Here is a tiny trained network, its code and every weight. The questions are about switching its units off for an input and a class, where a switched-off unit gives its printed mean instead of its output.

import numpy as np


def w(rows, s, z=0):
    codes = np.array(rows[::2]) - 128.0
    scale = np.full(codes.shape[1], s)
    scale[-1] = z or s
    return codes * scale


def norm(h):
    return h / np.sqrt((h * h).mean(-1, keepdims=True) + 1e-5)


def f(y):
    return y / 2 * (1 + np.tanh(0.7978845608 * (y + 0.044715 * y**3)))


def log_softmax(a):
    a = a - a.max(-1, keepdims=True)
    return a - np.log(np.exp(a).sum(-1, keepdims=True))


def net(x, mask):
    res = np.array(x, float).reshape(1, 4) / 4 @ E
    u = 0
    for l in range(2):
        y = f(norm(res) @ A[l][:, :-1].T + A[l][:, -1])
        res = res + np.where(mask[u : u + 9], y, B[l][:, -1]) @ B[l][:, :-1]
        u += 9
    return log_softmax(norm(res)[-1] @ U[:, :-1].T + U[:, -1])


A, B = {}, {}
E = w([
[127,129,127,126],'x0',
[64,60,192,209],'x1',
[90,40,254,6],'x2',
[169,214,204,135],'x3',
],0.00086)
A[0] = w([
[101,99,199,131,27],'0.n0',
[136,200,133,254,170],'0.n1',
[166,183,178,99,175],'0.n2',
[154,174,165,249,8],'0.n3',
[80,86,14,217,96],'0.n4',
[162,206,180,197,25],'0.n5',
[133,125,93,117,135],'0.n6',
[113,130,142,194,72],'0.n7',
[105,71,131,154,167],'0.n8',
],0.0039,0.0016)
B[0] = w([
[134,156,90,133,119],'0.n0',
[9,66,198,151,251],'0.n1',
[179,163,141,145,178],'0.n2',
[70,55,137,95,148],'0.n3',
[253,142,175,156,229],'0.n4',
[48,121,147,1,134],'0.n5',
[97,141,92,120,140],'0.n6',
[95,76,133,148,121],'0.n7',
[119,141,161,165,166],'0.n8',
],0.003,0.0016)
A[1] = w([
[182,85,42,30,119],'1.n0',
[95,70,252,97,67],'1.n1',
[59,4,161,135,7],'1.n2',
[178,144,90,187,195],'1.n3',
[78,200,126,61,105],'1.n4',
[47,225,111,107,66],'1.n5',
[121,101,48,189,105],'1.n6',
[87,196,193,186,83],'1.n7',
[36,63,91,174,26],'1.n8',
],0.0037,0.0015)
B[1] = w([
[3,77,182,140,166],'1.n0',
[120,170,25,157,250],'1.n1',
[185,147,96,73,196],'1.n2',
[112,94,91,47,204],'1.n3',
[181,144,148,214,140],'1.n4',
[127,139,94,187,112],'1.n5',
[165,147,109,80,126],'1.n6',
[96,143,103,143,167],'1.n7',
[164,132,191,88,129],'1.n8',
],0.0036,0.0013)
U = w([
[193,66,45,25,185],'0',
[2,60,191,101,208],'1',
[110,218,104,214,145],'2',
[197,201,250,67,5],'3',
[198,21,146,210,44],'4',
],0.0093,0.0025)

Each question gives the input, the list of numbers given to net, and the class t.
The units are the neurons (one row each of A and B). Each row of codes is followed by its name. A weight is (code - 128) times the scale printed after its matrix; where a second scale follows, it is the last column's (A, B and U).
mask holds one flag per neuron, layer by layer. A switched-off neuron (its flag False) gives its mean, the last column of its row in B, instead of its output. The means were averaged over made-up inputs and are rounded, as every weight is.
A unit's drop is (log p(t) with every unit on - log p(t) with that unit switched off) / (log p(t) with every unit on - log p(t) with every unit switched off).
The circuit of an input: a set's keep is (log p(t) with only the set's units on - log p(t) with every unit switched off) / (log p(t) with every unit on - log p(t) with every unit switched off). Starting from the 12 units with the biggest drops (on a tie, the unit counted first), units are removed one at a time, each time the one whose removal leaves the highest keep (on an exact tie, the one counted first), for as long as the keep stays at least 0.8.
units of the circuit, in order: the units of the circuit, biggest drop first
k most important neurons: the k neurons with the biggest drops, biggest first
k most important neurons of layer l: the k neurons of layer l with the biggest drops, biggest first
input [3,-6,4,-7], class 1: units of the circuit, in order	[1.n0]
input [7,8,7,5], class 2: 2 most important neurons	[1.n1; 0.n1]
input [7,4,-6,-1], class 4: 4 most important neurons	[0.n4; 1.n0; 1.n2; 0.n1]
input [5,6,-6,7], class 1: 2 most important neurons	[0.n1; 0.n3]
input [-6,7,2,4], class 2: units of the circuit, in order	[1.n1; 1.n0]
input [-2,6,2,-4], class 0: units of the circuit, in order	[1.n2; 0.n1]
input [-1,-2,-4,-2], class 0: 2 most important neurons	[1.n3; 1.n0]
input [5,-3,-7,-4], class 0: units of the circuit, in order	[1.n3; 1.n1]
input [-8,2,-8,-3], class 4: units of the circuit, in order	[0.n4; 0.n1; 1.n1]
input [-5,-5,0,3], class 2: units of the circuit, in order	[0.n4; 1.n4]
input [1,-6,-1,7], class 2: units of the circuit, in order	[0.n4; 1.n5]
input [-2,-4,3,0], class 1: 4 most important neurons	[1.n0; 0.n4; 0.n1; 1.n2]
input [3,1,3,-4], class 0: 3 most important neurons	[0.n5; 0.n8; 1.n6]
input [4,4,8,-2], class 0: units of the circuit, in order	[1.n1; 0.n1]
input [5,5,-1,-2], class 4: units of the circuit, in order	[0.n4]
input [-4,5,-7,-3], class 4: 2 most important neurons of layer 0	[0.n4; 0.n1]
input [-1,4,7,-8], class 0: 2 most important neurons of layer 1	[1.n2; 1.n1]
input [-8,8,7,-7], class 0: 4 most important neurons	[1.n2; 0.n1; 1.n1; 1.n0]
input [2,5,-3,8], class 1: 2 most important neurons	[0.n1; 0.n3]
input [-7,3,5,4], class 2: most important neuron	[0.n4]
input [-6,6,8,4], class 2: 3 most important neurons	[1.n1; 0.n4; 0.n1]
input [-8,3,-7,8], class 1: 3 most important neurons	[0.n1; 0.n3; 0.n5]
input [6,3,-1,8], class 1: 4 most important neurons	[0.n1; 0.n3; 0.n5; 0.n4]
input [5,0,2,1], class 3: 3 most important neurons of layer 1	[1.n1; 1.n2; 1.n3]
input [-3,4,-5,5], class 1: 2 most important neurons	[0.n1; 0.n3]
input [0,-5,4,-1], class 1: 2 most important neurons of layer 0	[0.n4; 0.n1]
